Each row of numbers belongs to one of the things below and depends on some of the facts about them. Some rows are named. Which thing is each other row?

Some facts about the things:
k777 η k627; k109 η k623; k42 η k88
k901 η k594; k737 η k594; k222 η k272
k623 η k214; k585 η k372; k417 η k227
k827 η k70; k768 η k153; k306 η k272
k332 η k70; k568 η k538; k448 η k440
k227 η k547; k675 η k463; k779 η k955
k117 η k783; k348 η k92; k433 η k111
k216 η k729; k951 η k538; k517 η k250
k882 η k88; k191 η k306; k463 η k594
k151 η k381; k783 η k594; k122 η k151
k788 η k462; k273 η k88; k256 η k754
k635 η k214; k190 η k501; k382 η k59
k702 η k783; k552 η k737; k494 η k547
k608 η k227; k447 η k376; k941 η k783
k92 η k478; k379 η k250; k627 η k174
k291 η k462; k8 η k70; k729 η k59
k643 η k737; k111 η k59; k538 η k478
k615 η k547; k367 η k381; k368 η k174
k217 η k111; k10 η k623; k725 η k788
k36 η k92; k832 η k462; k784 η k174
k411 η k462; k383 η k689; k81 η k440
k955 η k5; k142 η k955; k179 η k272
k899 η k59; k267 η k440; k802 η k153
k519 η k5; k390 η k174; k648 η k627
k153 η k59; k660 η k381; k753 η k463
k501 η k376; k210 η k689; k964 η k250
k440 η k372; k453 η k594; k777 θ 974
k109 θ 2; k42 θ 2; k901 θ 793
k222 θ 86; k585 θ 2; k417 θ 2
k827 θ 2; k768 θ 2; k332 θ 890
k568 θ 2; k448 θ 2; k675 θ 86
k779 θ 86; k117 θ 2; k348 θ 2
k433 θ 2; k216 θ 2; k951 θ 890
k517 θ 890; k882 θ 86; k191 θ 86
k122 θ 793; k273 θ 878; k256 θ 2
k635 θ 974; k190 θ 2; k382 θ 86
k702 θ 86; k552 θ 2; k494 θ 974
k608 θ 86; k941 θ 793; k379 θ 2
k291 θ 2; k8 θ 86; k643 θ 890
k615 θ 86; k367 θ 878; k368 θ 86
k217 θ 878; k10 θ 86; k725 θ 2
k36 θ 86; k832 θ 890; k784 θ 793
k411 θ 793; k383 θ 793; k81 θ 86
k142 θ 2; k179 θ 2; k899 θ 2
k267 θ 793; k802 θ 86; k519 θ 2
k648 θ 890; k660 θ 86; k753 θ 2
k210 θ 974; k964 θ 103; k453 θ 86

Known rows:
k519: [8 -10 -1 -19 6 6 9 22 -6 -16 1 -15 5 -22 2 -8 0 5 14 -1 14 -2 17 -7 14 8 -5 10 -1 -8 -18 2 6 -2 25 -30 17 24 -11 -10 -1 26 4 11]
k594: [9 1 19 -7 32 -4 1 -8 -2 -7 -59 -26 -21 -1 1 -12 10 24 -11 3 -2 1 -3 -12 -15 17 -1 4 -12 -4 1 18 23 -26 4 -13 2 -16 5 -27 6 -13 2 20]
k689: [-12 -5 6 4 16 8 5 6 -4 -1 -10 -23 -8 -6 2 -18 -6 -5 -1 21 8 5 15 -13 -20 23 1 0 -5 -32 -9 12 -1 -7 15 0 3 -16 20 -19 14 4 -9 24]
k117: [24 -7 15 -27 21 -9 8 2 -7 -19 -47 -15 -9 -14 1 1 15 32 5 -18 1 -5 -6 -1 23 -8 -1 16 -12 23 -5 4 30 -20 16 -42 16 21 -26 -14 -6 5 17 2]
k538: [-25 27 13 27 24 32 26 -24 -5 2 -10 -32 2 -7 26 -20 -4 -24 -13 30 -6 -14 -19 -11 -7 26 1 5 2 -1 -23 -3 -12 -10 6 -11 -16 -5 31 -37 28 12 -7 -4]
k222: [-10 -24 -13 6 0 9 15 2 -18 -11 -2 9 -40 -9 15 -6 -13 -21 0 -37 7 -47 -4 -3 -13 2 -29 9 14 -15 0 4 -27 14 -40 -3 21 17 -13 -3 12 -7 23 -18]
k151: [-9 -2 3 3 16 12 3 10 -2 -2 -7 -24 -8 -7 2 -20 -5 -6 -2 21 10 7 20 -15 -24 30 -4 0 -2 -36 -10 14 -2 -6 16 -1 2 -15 22 -22 14 7 -11 29]
k832: [30 -7 12 2 -7 11 -3 28 -2 -41 -11 -23 -13 -23 -13 -14 3 1 8 25 21 -17 7 -28 -6 -12 -5 -22 9 -31 -1 6 -1 -12 -7 -8 0 1 -20 -31 -11 3 -21 4]
k702: [9 -19 3 -4 16 -5 12 -14 -16 -17 -52 7 -54 -4 13 2 2 6 -9 -56 -4 -52 -25 0 -5 -8 -28 12 6 15 12 8 -2 -4 -50 -15 20 16 -28 -10 4 -26 35 -25]
k368: [-25 -50 1 -7 -17 8 24 -2 -21 1 -3 22 -34 -6 15 0 -35 -14 -14 -18 16 -52 11 -5 -8 -4 -24 7 2 -15 2 -15 -30 16 -44 26 27 10 -28 23 8 -17 27 -18]
k501: [-14 -3 3 6 21 11 2 5 -6 1 -8 -25 -9 -5 1 -21 -6 -6 -3 23 9 10 18 -15 -27 31 -1 -1 -4 -37 -9 13 -1 -7 17 -1 1 -18 24 -21 16 6 -12 33]
k383: [11 24 20 -2 -17 -4 3 35 -5 -21 -21 -38 9 -2 10 -4 -12 -11 8 13 10 -21 19 22 15 28 -1 5 -25 -5 -9 23 -16 -3 14 -1 8 -13 3 -9 14 -18 -11 2]
k827: [6 -15 -1 -16 3 4 12 17 -10 -13 0 -12 5 -21 5 -5 -3 3 15 0 13 -2 14 -1 17 -1 0 12 -4 -5 -15 -3 5 -1 28 -28 17 22 -13 -7 2 21 6 7]
k777: [-14 -80 25 -17 -34 11 20 3 -3 -8 -2 30 -42 -19 -13 -6 -27 8 -20 26 26 -29 12 -13 -15 -17 -9 -19 5 -29 3 -17 -19 6 -34 41 27 -3 -35 -13 -9 -12 -2 -18]
k643: [42 -9 27 -2 8 -4 -2 8 -5 -43 -56 -23 -27 -15 -12 -5 15 23 -1 11 7 -19 -14 -22 0 -28 2 -16 -4 -1 11 7 22 -29 -16 -18 0 -3 -31 -33 -14 -19 -9 -4]
k725: [11 -6 -4 -20 6 7 7 25 -3 -17 1 -16 6 -25 0 -9 2 7 14 -1 16 -1 20 -9 14 12 -9 9 2 -11 -17 4 5 -1 26 -30 17 26 -10 -12 -3 29 4 13]
k615: [-4 -35 -18 12 -12 4 29 -13 -39 -1 15 21 -60 2 25 2 -12 -56 2 -43 2 -32 -8 28 -20 -15 -24 21 3 -12 9 -7 -21 17 -29 -2 29 2 -9 -7 12 -23 14 -19]
k951: [13 12 19 27 -1 26 18 -3 -8 -35 -13 -28 -7 -20 10 -12 3 -18 -1 34 5 -31 -26 -21 7 -21 4 -15 8 0 -11 -11 -8 -15 -14 -14 -13 6 -10 -40 4 4 -17 -24]
k568: [-6 11 5 3 12 23 31 -9 -10 -11 0 -20 12 -20 23 -6 -1 -12 7 7 0 -18 -15 0 27 0 1 16 -1 21 -27 -16 -2 -5 19 -37 2 29 -2 -20 13 28 8 -17]
k88: [-10 -5 5 3 14 10 4 7 -5 0 -9 -23 -7 -7 2 -18 -6 -5 0 21 10 4 15 -13 -20 23 -1 1 -5 -32 -9 12 -2 -7 15 -1 3 -14 19 -20 14 4 -9 24]
k753: [22 -9 13 -25 20 -8 8 2 -7 -17 -44 -14 -9 -14 3 0 12 29 6 -16 3 -5 -3 -1 21 -6 -1 14 -11 19 -6 3 28 -18 17 -40 16 21 -25 -13 -6 6 15 3]

Name these rows:
No name comes twice in this set of rows, the named rows included.
[-21 18 10 22 23 27 20 -18 -5 2 -11 -31 0 -5 20 -19 -4 -19 -9 28 -3 -9 -11 -11 -11 25 1 4 0 -8 -20 1 -9 -10 8 -7 -11 -8 29 -32 25 10 -7 3]	k478
[3 -47 9 2 -9 8 9 3 -1 -22 -5 13 -50 -20 -13 -12 3 -1 1 0 10 -25 -14 -9 -21 -15 -12 -16 20 -25 3 8 -14 2 -28 1 18 7 -17 -47 -2 -1 -5 -22]	k210
[16 -30 -11 -7 -14 0 33 -5 -40 0 27 5 -25 -4 19 3 0 -49 18 -9 7 23 13 43 3 -21 4 29 -20 -5 -5 -16 12 3 44 -27 30 -1 -5 -13 3 1 -9 9]	k417
[13 2 23 -10 35 -6 0 -11 0 -8 -68 -26 -24 -1 -1 -11 14 29 -13 -1 -3 1 -7 -13 -13 16 -2 5 -13 1 3 18 28 -28 2 -17 1 -15 2 -28 5 -16 4 18]	k783
[28 30 30 -12 -2 -16 0 23 -2 -25 -61 -40 -2 2 8 1 2 11 0 -4 3 -23 4 23 20 23 -2 7 -30 19 0 29 4 -18 5 -11 7 -14 -8 -14 7 -33 -2 -1]	k901
[-19 6 24 37 0 -17 -2 51 -2 -25 -39 -51 18 -2 6 1 -29 10 22 1 -5 -9 19 30 16 18 57 -18 -48 -23 1 35 -25 -1 30 -24 2 -30 0 4 43 -5 -9 -8]	k267
[7 -49 31 -12 -32 10 12 18 -9 -22 -10 -3 -6 -18 -10 -5 -28 7 -13 53 31 -19 29 -26 2 -25 7 -22 -12 -30 2 -24 -6 -9 -13 32 10 -12 -38 9 -14 -14 -17 2]	k648
[6 -13 -1 -17 5 5 12 17 -9 -12 1 -13 4 -21 4 -6 -1 3 14 0 13 -1 15 -3 14 2 -1 11 -4 -7 -16 -2 6 -2 27 -29 17 21 -12 -8 1 24 5 9]	k179
[7 -41 6 0 -8 11 5 9 3 -25 -3 10 -50 -23 -15 -14 5 1 0 -1 13 -26 -11 -13 -23 -7 -19 -18 24 -30 0 12 -14 3 -28 0 18 9 -16 -51 -5 3 -6 -17]	k635
[-27 -34 6 23 21 -8 7 32 -8 -17 -18 -26 14 -19 1 1 -19 26 30 -11 -4 9 13 7 16 -12 59 -11 -29 -23 -6 10 -4 2 43 -51 11 5 -16 7 30 35 8 -2]	k448
[-35 -19 10 33 28 1 1 17 -4 -2 -24 -33 0 -6 0 -14 -18 12 10 14 -3 13 15 -7 -20 15 42 -17 -21 -45 -1 21 -9 -6 26 -17 -3 -28 17 -10 35 14 -8 19]	k372
[1 -40 -22 15 -18 4 37 -21 -49 2 23 26 -69 6 30 3 -11 -74 3 -47 0 -25 -8 42 -26 -22 -23 27 -2 -13 13 -11 -20 20 -23 -1 33 -5 -8 -9 13 -30 10 -18]	k608
[-33 -47 26 -19 -14 12 17 4 -7 17 -8 -2 3 -4 2 -11 -42 7 -27 53 26 1 48 -18 -13 21 5 -3 -23 -36 -9 -20 -8 -3 8 47 13 -27 -3 23 5 -8 -6 28]	k627

The same things again, as new rows of numbers:
Some rows with their names:
k42: [-4 0 7 23 2 15 12 11 -7 1 6 -6 1 7 4 -15 -4 4 14 0 -5 -8 5 -11 0 -7]
k190: [-4 7 3 19 -6 6 3 14 -6 -2 4 -1 19 0 0 0 2 -1 8 0 -13 -7 7 -13 -3 3]
k348: [13 -18 -28 6 11 26 -16 6 19 -1 13 -2 20 -2 -27 -90 7 -8 5 -16 -25 -49 -26 31 16 17]
k383: [21 -2 6 22 -15 -6 16 2 4 1 2 -15 0 5 -4 -2 -6 14 -1 -11 9 -10 7 21 18 -30]
k608: [19 -28 44 -58 -21 18 -10 56 17 27 -9 -16 12 -21 29 -8 -60 45 -2 -32 -17 -5 6 -54 22 -11]
k8: [16 -27 19 5 -1 21 -7 -1 -8 9 -17 -8 -6 4 11 -8 12 12 8 -6 12 -5 7 -7 8 8]
k382: [15 -50 22 -10 -1 12 -13 -39 -13 -22 -25 2 -46 33 -5 -16 -9 -6 -10 -11 -11 26 -2 -31 4 -21]
k779: [19 -17 24 35 8 18 -1 -6 -9 -10 -27 -7 3 10 15 7 35 21 20 9 12 -16 26 -5 10 25]
k273: [-10 16 10 12 31 7 11 15 0 -8 20 0 -9 -5 18 -23 9 -1 5 4 5 -3 15 -14 -3 -8]
k643: [-8 34 -26 -29 27 23 18 -56 23 25 3 -2 -47 -13 32 24 -41 -12 -4 28 37 -26 7 14 -17 9]
k635: [-22 6 6 34 20 -8 23 21 3 -10 16 0 6 24 6 -11 4 7 24 25 -10 -4 16 1 -6 13]
k494: [-22 -2 18 -20 6 -7 18 59 18 13 26 -6 10 6 16 -20 -52 24 12 0 -29 2 5 -29 1 -9]
k210: [-23 -2 1 17 16 -5 19 23 3 2 22 -2 1 21 4 -19 -8 4 18 17 -11 2 6 0 -9 4]
k111: [-3 -16 2 -26 -5 -33 -11 -37 -2 -48 -13 21 -31 28 -25 6 -10 -18 -27 -4 -31 45 -15 -27 -2 -26]
k440: [-42 44 -23 3 2 7 -52 -4 0 37 11 -5 79 7 -5 20 38 5 -17 -32 2 82 -1 27 -7 -32]
k376: [-2 18 -7 -11 -9 -28 -12 13 5 -14 -4 11 30 -15 -11 27 17 -2 -8 3 -10 8 -3 4 -2 18]
k689: [-2 14 -4 -9 -5 -21 -6 12 4 -10 -2 9 19 -11 -8 18 15 1 -5 2 -5 8 -4 5 1 13]
k306: [-1 16 -1 -3 -6 -24 -6 15 4 -15 -5 10 28 -14 -5 24 19 4 -3 5 -6 5 1 4 1 17]
k227: [1 13 21 -67 -22 -24 -8 66 27 7 5 2 36 -35 13 16 -52 32 -13 -23 -30 5 -4 -38 14 -6]
k462: [0 18 0 1 -1 -23 -3 13 4 -17 -5 9 24 -9 -4 21 21 6 0 7 -4 3 4 5 4 18]
k737: [-8 15 -35 -26 6 -8 1 -36 17 24 7 7 -14 -16 4 53 -35 -25 -17 20 7 -24 9 16 -24 30]

Which thing is each row?
No name comes twice in this set of rows, the named rows included.
[24 1 9 33 -12 -8 21 4 4 -6 -2 -14 1 8 0 3 3 20 4 -5 10 -15 16 22 20 -24]	k411
[14 -60 25 -14 -1 9 -13 -52 -15 -32 -28 6 -60 44 -11 -20 -16 -11 -15 -13 -18 36 -5 -41 4 -31]	k802
[0 13 10 -44 -16 -24 -8 44 18 0 3 5 29 -25 5 17 -26 20 -11 -13 -21 6 -3 -22 9 1]	k547
[13 -37 11 12 18 17 -4 8 -15 8 -10 1 -13 2 2 1 4 20 0 -17 13 -8 12 5 22 1]	k964
[16 0 -30 2 -1 10 27 -52 19 40 11 -16 -42 2 11 38 -62 -14 -14 11 22 -45 23 34 -10 -11]	k941
[16 -27 33 -33 -13 19 -10 32 7 20 -12 -13 6 -10 21 -8 -33 30 2 -23 -6 -6 6 -35 14 -2]	k615
[-1 2 10 32 2 13 15 12 -7 -5 2 -7 7 7 8 -9 4 8 18 5 -6 -13 13 -11 3 0]	k291
[22 2 8 27 -15 -11 17 6 3 -4 -2 -13 5 5 -3 5 1 18 1 -7 7 -12 13 20 19 -24]	k122
[20 -18 9 14 -40 -19 33 25 -31 17 13 -13 -37 -11 -13 -6 7 -8 5 -8 42 -2 -28 27 6 -39]	k784
[-11 19 8 14 31 5 10 15 -1 -10 19 0 -3 -7 18 -18 12 -1 5 4 3 -3 18 -16 -4 -6]	k367
[-27 5 -3 16 6 50 -56 -18 -12 58 -3 -23 55 23 10 -5 36 15 -6 -41 18 75 9 17 -1 -37]	k81

Now the same things, written a new way:
Some things and their rows:
k955: [27 10 -5 14 -8 -18 6 -1 5 -5 -4 10 1 -28]
k367: [-54 -47 -8 -2 9 11 9 -22 17 10 0 -58 -6 -9]
k417: [-59 1 17 6 24 -7 27 -2 -5 -28 -15 -16 0 -6]
k153: [60 18 9 -14 15 -9 22 15 4 35 21 -4 12 -26]
k174: [32 6 -26 1 -21 -22 -16 6 12 15 -13 9 9 16]
k802: [11 26 10 4 35 19 -3 21 -7 28 22 -8 14 -3]
k689: [35 6 -5 5 -13 -16 1 0 6 1 -1 16 2 -19]
k463: [80 31 -14 -29 -12 -5 -18 -3 -3 -5 -4 -3 -19 -11]
k217: [-28 -35 6 -22 36 20 27 -7 15 45 23 -76 3 -12]
k832: [-47 -16 -13 14 3 11 -2 -12 5 6 2 -40 -3 -12]
k190: [-36 -15 14 -11 8 -5 15 2 -3 -16 -8 -3 3 12]
k332: [-45 -18 -13 11 2 13 -5 -11 5 9 4 -37 -2 -7]
k784: [-27 -16 -27 9 -6 -5 5 -1 0 22 -15 -12 3 46]
k440: [70 -68 -12 1 -23 -10 -8 -13 -3 -18 37 43 13 -4]
k478: [14 3 18 2 -39 -6 0 4 10 14 2 50 -6 -20]
k737: [81 32 -15 -29 -13 -4 -18 -3 -4 -5 -4 -4 -20 -11]
k901: [15 5 -13 -15 4 11 6 -9 -15 4 -5 -20 -21 18]
k552: [3 12 4 -45 11 9 -5 -2 -13 -21 -10 -19 -18 28]
k382: [7 23 8 8 29 18 -7 18 -6 21 17 -5 11 -2]
k777: [-16 15 -26 9 -12 4 -34 -2 13 19 -19 -24 17 61]
k8: [-16 15 -4 22 8 13 -22 6 -5 -6 1 11 4 4]

Which thing is each row?
No name comes twice in this set of rows, the named rows included.
[2 7 -21 -24 2 23 -24 -15 -4 3 1 -53 -23 2]	k643
[-40 -14 14 -13 10 -2 14 2 -4 -13 -7 -3 2 19]	k256
[6 15 3 -48 11 10 -6 -2 -13 -21 -10 -21 -20 29]	k117
[-24 -15 -6 14 3 2 22 -6 -8 9 -3 -6 -4 11]	k383
[-17 13 -23 17 -1 7 -40 12 2 9 -12 5 11 38]	k368
[-45 11 29 18 -31 26 -26 11 1 14 3 61 -7 2]	k36
[-72 -21 21 5 -37 26 -6 -6 11 28 7 13 -14 -8]	k951
[-22 -55 9 -16 4 2 8 -6 -8 -25 14 13 8 28]	k585
[17 21 -2 23 1 -20 15 -4 4 -14 -10 1 -1 -45]	k227

